[[143 114]
 [105 144]
 [141 105]
 [137 118]
 [106 143]
 [131 130]]
->
[[114 143]
 [144 105]
 [105 141]
 [118 137]
 [143 106]
 [130 131]]

[[121 125 109 124 136]
 [118 125 122 127 107]
 [113 126 110 127 118]
 [128 124 111 123 124]
 [130 122 120 123 120]
 [126 124 144 126 120]
 [115 126 134 128 111]
 [124 125 125 125 137]
 [124 125 145 128 111]
 [119 125 143 128 114]
 [125 125 140 127 117]]
->
[[136 124 109 125 121]
 [107 127 122 125 118]
 [118 127 110 126 113]
 [124 123 111 124 128]
 [120 123 120 122 130]
 [120 126 144 124 126]
 [111 128 134 126 115]
 [137 125 125 125 124]
 [111 128 145 125 124]
 [114 128 143 125 119]
 [117 127 140 125 125]]

[[117 121 138]
 [113 103 128]
 [136 129 110]
 [110 104 125]
 [125 123 131]
 [111 104 127]
 [112 106 130]
 [115 115 127]
 [113 121 130]
 [121 129 140]
 [115 120 141]
 [124 121 102]]
->
[[138 121 117]
 [128 103 113]
 [110 129 136]
 [125 104 110]
 [131 123 125]
 [127 104 111]
 [130 106 112]
 [127 115 115]
 [130 121 113]
 [140 129 121]
 [141 120 115]
 [102 121 124]]

[[127 127 128 125 129]
 [131 109 125 134 118]
 [141 119 121 101 126]
 [132 100 124 136 118]
 [128 128 128 127 128]
 [131 118 126 132 121]
 [132 109 125 134 118]
 [127 127 128 126 129]]
->
[[129 125 128 127 127]
 [118 134 125 109 131]
 [126 101 121 119 141]
 [118 136 124 100 132]
 [128 127 128 128 128]
 [121 132 126 118 131]
 [118 134 125 109 132]
 [129 126 128 127 127]]

[[135 136 135 139 124 126 126]
 [133 127 150 139 125 128 134]
 [130 132 133 130 133 128 124]
 [124 132 129 121 132 129 129]
 [134 126 152 133 123 128 136]
 [133 128 138 134 124 127 130]
 [127 128 147 132 130 130 134]
 [130 129 135 133 136 129 129]
 [127 129 137 128 130 129 130]
 [133 126 148 131 125 127 133]
 [126 128 151 127 130 129 136]
 [128 126 144 129 127 143 132]]
->
[[126 126 124 139 135 136 135]
 [134 128 125 139 150 127 133]
 [124 128 133 130 133 132 130]
 [129 129 132 121 129 132 124]
 [136 128 123 133 152 126 134]
 [130 127 124 134 138 128 133]
 [134 130 130 132 147 128 127]
 [129 129 136 133 135 129 130]
 [130 129 130 128 137 129 127]
 [133 127 125 131 148 126 133]
 [136 129 130 127 151 128 126]
 [132 143 127 129 144 126 128]]

[[143 147]
 [141 143]
 [142 145]
 [139 140]
 [140 142]
 [141 143]
 [143 146]
 [144 148]
 [142 144]
 [139 141]
 [139 140]
 [144 150]]
->
[[147 143]
 [143 141]
 [145 142]
 [140 139]
 [142 140]
 [143 141]
 [146 143]
 [148 144]
 [144 142]
 [141 139]
 [140 139]
 [150 144]]

[[145 152 147 142]
 [151 147 157 153]
 [148 150 151 145]
 [142 154 143 143]
 [145 150 147 144]]
->
[[142 147 152 145]
 [153 157 147 151]
 [145 151 150 148]
 [143 143 154 142]
 [144 147 150 145]]

[[124 114 132 132 141]
 [130 114 139 129 137]
 [122 116 118 134 137]
 [128 127 123 136 142]
 [124 138 103 130 105]]
->
[[141 132 132 114 124]
 [137 129 139 114 130]
 [137 134 118 116 122]
 [142 136 123 127 128]
 [105 130 103 138 124]]
---
[[127 146 153 108 132 107]
 [123 145 147 136 149 141]
 [142 134 125 112 138 123]
 [110 121 131 140 100 107]]
->
[[127 146 153 108 132 107]
 [123 145 147 136 149 141]
 [110 121 131 140 100 107]
 [142 134 125 112 138 123]]

[[128 128 129 128 128 129 128 128 128 128 128 128]
 [127 128 146 127 128 110 127 128 128 124 127 130]
 [132 128 131 128 127 130 128 126 127 151 127 127]
 [111 129 126 132 127 129 128 113 128 129 112 130]]
->
[[127 128 146 127 128 110 127 128 128 124 127 130]
 [132 128 131 128 127 130 128 126 127 151 127 127]
 [128 128 129 128 128 129 128 128 128 128 128 128]
 [111 129 126 132 127 129 128 113 128 129 112 130]]

[[130 117 120 136 127 125 121 125 126 136 136 128]
 [129 129 128 122 127 131 114 131  99 124 126 126]
 [129 136 127 136 128 125 123 117 122 130 128 133]
 [130 140 114 141 133 125 123 137 119 128 130 123]
 [128 139 137 120 140 132 130 116 132 133 132 128]
 [125 136 124 129 126 125 126 124 127 127 126 126]
 [130 133 123 119 130 128 122 128 118 131 129 120]]
->
[[128 139 137 120 140 132 130 116 132 133 132 128]
 [129 129 128 122 127 131 114 131  99 124 126 126]
 [129 136 127 136 128 125 123 117 122 130 128 133]
 [125 136 124 129 126 125 126 124 127 127 126 126]
 [130 133 123 119 130 128 122 128 118 131 129 120]
 [130 117 120 136 127 125 121 125 126 136 136 128]
 [130 140 114 141 133 125 123 137 119 128 130 123]]

[[118 127 133 129 128 133 121 121 134 133 125 132 134 133]
 [132 123 135 133 143 129 121 127 126 137 125 126 135 121]
 [134 127 126 127 136 122 126 129 128 131 126 126 125 126]
 [131 127 128 125 124 128 132 122 113 132 133 139 133 121]
 [142 119 127 127 132 140 121 128 122 127 135 127 133 102]]
->
[[132 123 135 133 143 129 121 127 126 137 125 126 135 121]
 [118 127 133 129 128 133 121 121 134 133 125 132 134 133]
 [131 127 128 125 124 128 132 122 113 132 133 139 133 121]
 [142 119 127 127 132 140 121 128 122 127 135 127 133 102]
 [134 127 126 127 136 122 126 129 128 131 126 126 125 126]]

[[118 129 118 124 134 138 152 143]
 [125 126 126 128 133 131 150 137]
 [132 121 124 126 131 122 132 131]
 [134 103 130 116 116 109 116 119]
 [127 128 127 129 128 131 137 132]
 [127 127 112 140 145 127 151 135]]
->
[[134 103 130 116 116 109 116 119]
 [127 128 127 129 128 131 137 132]
 [125 126 126 128 133 131 150 137]
 [132 121 124 126 131 122 132 131]
 [118 129 118 124 134 138 152 143]
 [127 127 112 140 145 127 151 135]]

[[129 136 149 125 134 116 101 126 103 133 121]
 [140 124 151 124 125 109 117 124 132 137 132]
 [132 116 154 120 127 106 104 131 113 125 116]
 [140 133 118 122 132 112 118 105 102 150 129]
 [116 127 116 112 117 121 125 124 116 120 128]
 [115 133 144 129 126 131 113 141 129 111 121]
 [132 106 122 117 114 134 133 126 139 123 108]
 [123 126 150 129 134 119 112 142 112 120 126]]
->
[[132 116 154 120 127 106 104 131 113 125 116]
 [140 124 151 124 125 109 117 124 132 137 132]
 [123 126 150 129 134 119 112 142 112 120 126]
 [129 136 149 125 134 116 101 126 103 133 121]
 [115 133 144 129 126 131 113 141 129 111 121]
 [132 106 122 117 114 134 133 126 139 123 108]
 [140 133 118 122 132 112 118 105 102 150 129]
 [116 127 116 112 117 121 125 124 116 120 128]]
